After every row comes one of two labels: whether the row has a hidden trait. Each part has its own trait and labels.
In the rows, zero is written as 100.
[ 99  53  98  94  89  90  90  81 125 120 158  89 102  91  72  91  94 100
 106 110  89  86  92  74 104 118 111  99  87 104 108 131  93  94  66 106
  36  94  91 103  71  96  81  92 106 101  83  56  88 109 117 195 122 112
  97 101  97  86 143 125  89  85 146  74  96 112 121  95  99  80  73  80
 120 173 101  85  94 116 105 128 112 102  79 115 118  75  85  88  84 121
 113  94  98 149 136 109 105  88  59  73  96  91  74 132  58 107  95 118
 133 105 114 106 101  90 100 128 113 104 115  91  91 106 100 119  89 153
  84 109 117 122 101  99 120 124 147 102 107 121 103 125  94  95]  gukub
[110 106  75 104 100 103  93  85 103 110 144 113  97 115  72  74  84 119
  96 117  72  94  25  78  92 109 118  92  66  99  90 116  97  76 113 115
  84  93 134  98  92 108  93  94 112 103  81  81  92 152  79 134 114 105
 106 101 112  65 128  92 107 122 166 118 109 128 109  99 103  89 110  84
  84 136 112  67 103 108 106 115 118  92  97  85 117  85  79  77  87 121
  97 128 119 109 114  96 101 106  65 110 100 115  71 103  69 114  74  92
 161  85  90 113  80  80  58 110 113 100 114  88  98 127 104 101 101 148
 105  79 117 100  94 103 120 106  77 134 104 126 100 119  92 104]  sud
[116 118 112 117 110 107 117 104 126  71  90 121  89  77  91 111  82  82
  93  98 120 110  83  76  97 108  80  77 129  90  95  63 133  93  82 110
 123  81 122  83 110  96 101  80 100  88 108  62 102 102  83 127 119  97
  44  96  89  81 126  94 101  85 122 119  93  85  87  95 102  93 111  77
 103 108 101  86 138  76  94 116 111 115  78  85 111  80  98  82 115 102
  50  84 117 107 145  98 107 117  74  72  98 111  96 111 101  97  94  81
 139  91  98 125 104  86  71 130 106  97 104  83 105 112 117 126  98  91
 116 135 106  74 101 111  93 112  94 109 101 115 101 109  94 104]  sud
[ 87 123  79 107 106  83 109 146 149  99 146 108 109 121  76  92  86 112
  93 106  71  81  60  69 102  98 102  88  78 103  99 104 109  91 124 118
  89  89 113  94  81 107 102  98  96  91  90  87 101 184 100 149  89 100
  79 103  78  98 124  86  97 107 143 103 103  75 119  94 104 112  61  87
 128 128 106  80 111  96 106 120 115  89 103  77  99  90  86  76  86 128
 110 128 113 121 134  98 103 100  62 106  96 111  85 106  85 131  94  92
 140  82 102 129  90  67  71 141 109  97  99 100  99 116 100  71 102 133
  80 103  95  99 103 105 114 101  68 139 106 106 110 110  90 100]  sud
[117  88 117  96  99 106 105  66  98  99 113 110  95  72  99  86  89  83
  94 108 101 109  88  96  90 112  88  96 131  94  83  88 128  96  80 101
  88  84  94 100  99  94 100  65 101  96 102  59  89  80  76 167 126 113
  83 104 112  91 135 119  84  83  91 119  93 105  74  92  97  92 116  72
  85 123  97  97 117  99  91 112 107  99  77  95 121  95  90  90  99  92
  76  79 102 121 143 101 105 109  87  72  94  99  90 145  95  89  81 106
 134 106  80 109 100  98  59 111 108  96 110  78  90 101 106 139  99  99
  97 124 131  96 104 109 110 103 141 101 102 127  93 108  78  97]  gukub
[ 88  89  84 106  89 114 102  82 114 151 116  98  91 123  75  98  92 132
 113  95  60 108  84  78  98 110 108 104  53 100  96  90  86  74 116 114
  47 112  85 101  23 109  96 110  84  99 102  94  93 170 122 135 102  95
  93 106 101 109 115  97 112  99 166 128 105 112 127 104 104 106  79 112
 117 127 105  74  94 100  99 111 111 109  97 107 115  91  84 102  62 126
  88  98 109 116  83 108 100  98  95  80  97 105 119 178  95 114  63 113
 157  94  99 106 104  59 127 114 110 101  95  94  91 109 116 119  95 130
  87 117 123 112 108  93 107  73 101 106 102 133 100 114  79 102]  gukub
[ 85 111  87 101  93  93 108 112 140 129 129 107  94 140  85 100  78 117
 102 101  66 110  73  91  96 111 104  95  66 100  85  79 105  95 133  97
  70 100  80  90  45 103  93 108  81  95  98  74 101 180 100 153 100  91
  77 102 108  89 109  88 106 112 159 139 103 110 104  90 105 108  61 112
 123 114 103  75 104  95  95 115 112 105 108 100 110  79  79  91  71 130
  96 122 108 118 110 100 106 101  76  65  98 116  82 178 108 110  83 104
 147  95 105 110 103  62  81 130 115 101  99 105  98 113 107  94  98 113
  61 101 114 102 101 111 114  93  88 142 106 128 109 114  77  99]  gukub
[109  99 100 117 120 110 116 111 118  67 118 101  98  80  78  97  84 101
  96 111 117  89  77  94  93  92  89  92  99  93  88 118 126  89  79 106
  99  69 113  97 157  95 106  79 109  97 112  42  78  83  91 128 124 113
  84 100  92  89 134 108  94 109  79 129  91 100 102 104 105  95 113  63
  95  92 103  89 129 109 103 104 108  85  79 100  93 120  89  85 115  93
  68 107 103 110 153 101 107 114 105  84  96 102  98 164  71  81 100  83
 124  94  99  98  82 122  69 120 104  94 107  67 105  98 109 101  98 107
 101 117 103  85 114 126  99 111  88  95 102 109  83 119  84  97]  sud
[ 94 109  94 124  94 104 114 101 150  90 140 110  87 102  64  99  86  94
  99 105  81 115  79  66 100 115  98  85 101  94  93  75 110  97 100 112
  97  87  99  85  85 105  99  95  90 106  93  70  93 135 105 174 118  98
  54  96  75  79 125  93  99  91 161 121  96  96  97  89 105  92  74  87
 130 135  97  77 123  83  92 120 109 113  84 108 118  69  84  81  92 120
  74 109 111 132 161 104 103 108  53  49  95 114  71 147  72  89  87  89
 140 104 104 119 102  79  62 140 116 102 102  92 102 116 106 107  98 125
  91 127 117  91  97 116 105 121 105  98 104 118 106 101  84  99]  gukub
[110 117  89 128  98 118 107 118 119  77 141 102 101 111  74  94  96 109
 100  95  78  89  88  73  96 100 103  87  72 100  84 107  87 109 117 122
 141 105 120  83  84 106 104  89  87  95 104  46 100 156  77 105  88  97
  96 100 112  75 103  74 107  97  97  93 102  94  86 103 107  89 114  85
 106 132 109  85 103  91 101 101 107  92 105 110  97  89  80  89  96 111
 105 117 115  97  92  94  91 114  75  73 104 117  49  93  73  89  91  93
 155  98  96  91  89 107  42 111 111 103 106  88 108 117 102  74 100 113
  90  97  95  85  83 114 114 125  84 100 105  95 101 116  86  95]  gukub
[ 94  57 105 123  74  95  91  43  80 177 114  85  86  70  75 117 109  89
 107  93 125 130 116  83 108 133 117 107 111 103 104 104 106  96  84 101
  88 114 117  96  56  92  87  82 102 119 103  96 108 106 119  86  81 108
  84 109 111  93 127 104 110  49 130  87 106  60 119 102  97  66  84 102
 109 181 107  98  87  93 105 121 101 111  86 117 143  58 108 108 107 110
  73  79  89 127 121 109  93  96  95  63  97 100 107 104  79  98 100 109
 129 107 106 116 122  83 123  86 110 109  97  88  94 105 104 156  99 143
 133 108 138 112  84  81 104 109 161  54 104 125 104 117 103  99]  gukub
[103  31 117  95  81  97  85  58  97 111 157  75 106  82  72 103 112  90
 107 102 119  88 126  78 112 109 116 108  98 102 110 161  99 101  62 110
  68 102  95 102  49  90  88  87  97 116  94  65  98 100 111 122 121 114
 110 101 110  86 125 125  87  66 139  71  99  96 113 100  99  65  78  80
 124 166 104  98  75 105 104 116  97  98  76 128 114  82 100 104 103 106
 128 106  74 148  94 115 102  89  78  69  99  88  66  76  58  88 118 118
 129 118 116  94 108 116 123 109 106 108 110  90  94  94  95 117  86 145
  85  96 109 121  98  93 116 116 166  72 107  98  94 130 108  92]  sud
[ 91 113  81  99 101  99 112 138 160  99 140 113 104 143  78  75  70 117
 100 101  50  94  79  88  98 103 100  91  70 102  97  95  87  95 133 103
  81  91  75  92  58 108 105 112  85 100  92  79  97 191 114 146  91  93
  81 100 100 101 110  89  99 106 191 129 107 103  96  90 108 115  63 106
 145 118  96  80  97  90  92 116 106 101 101  95  96  94  81  92  65 120
 100 105 103 131 118 100 105 101  72  81  96 108  79 144  82 103  92 106
 141  97  91 109  92  58  61 136 110  98  96 106  95 111 105  85 102 112
  61  84 102 103 101 107 116  93  76 119 108 115 106 119  71  96]  sud
[ 95  94 102 122  94 102 110  66 131  91 105  89  95 114  74 140 131 121
 106 101  80 103 136  89  91 102 105 120  50 101  82  90  98  96 121 100
  86 114 101  99  95 102 103  86  78  89 123  84  91 111  97  49  76 101
  69 103  99 136  93  97 110  95  64 106  86  83 135 125 103 111  71  88
  69 100 101  86 126 120  92 103 109 110 115 114 102 113  88  90 106 119
  89  82 125  90  91 112 109  89 130  77  89  84 118 175 117 103  98 116
 136  96 110 103 114  91  79 108 108  96  97  97 106 101 104 127  91 135
  83 156 110 100 105 103  87 105 101 138 100 135 110  34  74 100]  gukub
[108 118 101 134 124 111 123 122 107  75  98 105  98  78  90 129  83  92
  95  91 130  79  98  72  94  93  80  79 101  90  84  85 133  99  95 117
 138  81 129  81 138  94 108  76  96  78 122  64 101  79  86 119 104  98
  69  99 108  86 122  87  99  99  65 129  90  79  97 108 105  98 115  78
  94  78 107  92 139  99 102 100 111  96  94  95  93 109  98  87 114 101
  67 127 115  93 131  92 104 116 102  77 100 111  98 124  92  94  81  83
 140  86  96 107  96 127  84 112 102  95 103  90 109 103 116  99  98  79
 115 143  99  74 108 118  91 108  80  93 101  94  89 136  90 101]  sud
[ 99 111  99 144 104 130 113 109 114  91  97 107  96  99  82 111 102 104
 104  72 108  77 110  69 103  96  93  77  77  99  93  93  95 112  91 126
 154 110 136  78  70 103  97  97  82  89 119  46 110 132  78  77  87  91
  82  96 140  78 112  66 113  86  75  91 101  97  90 116 109  83 139  85
 112 114 110  98 107  85  98 105 105  99  94 101 101  84  95 104  97 103
  79 130 121  84  68  96  82 123  72  52 106 120  71  67  82  84  84  97
 161  93 100  82  91 117  74  94 104 104  99  84 109 114 114  94  94  87
 113 120  92  79  83 110 103 102  83 102 100 117 100 112  96  97]  gukub
[ 82  81 105 110  78 113 104  56 101 165 126  94  83  89  69 118  91 107
 112  96  88 122 101  81 104 122 112 105  86 101 100  90  99  81 104 103
  75 111  99  96  43 104 100  91  93 123  97  98  91 142  96 108  75 102
  79 109  87 109 120  99 107  65 129 120 101  71 112  99 100  91  69 103
 122 146 102  86 104  96  95 122 108 118  91  91 128  70  93  98  89 121
  77 107  94 132 136 111 101  94  83  72  96 106 112 167  71  95  81  99
 135 108 101 115 116  66 123 107 114 106  95  92  94 107 109 135 102 148
 123 109 138 112  98  91 106 108 142 113 103 124  97 110  89 102]  sud
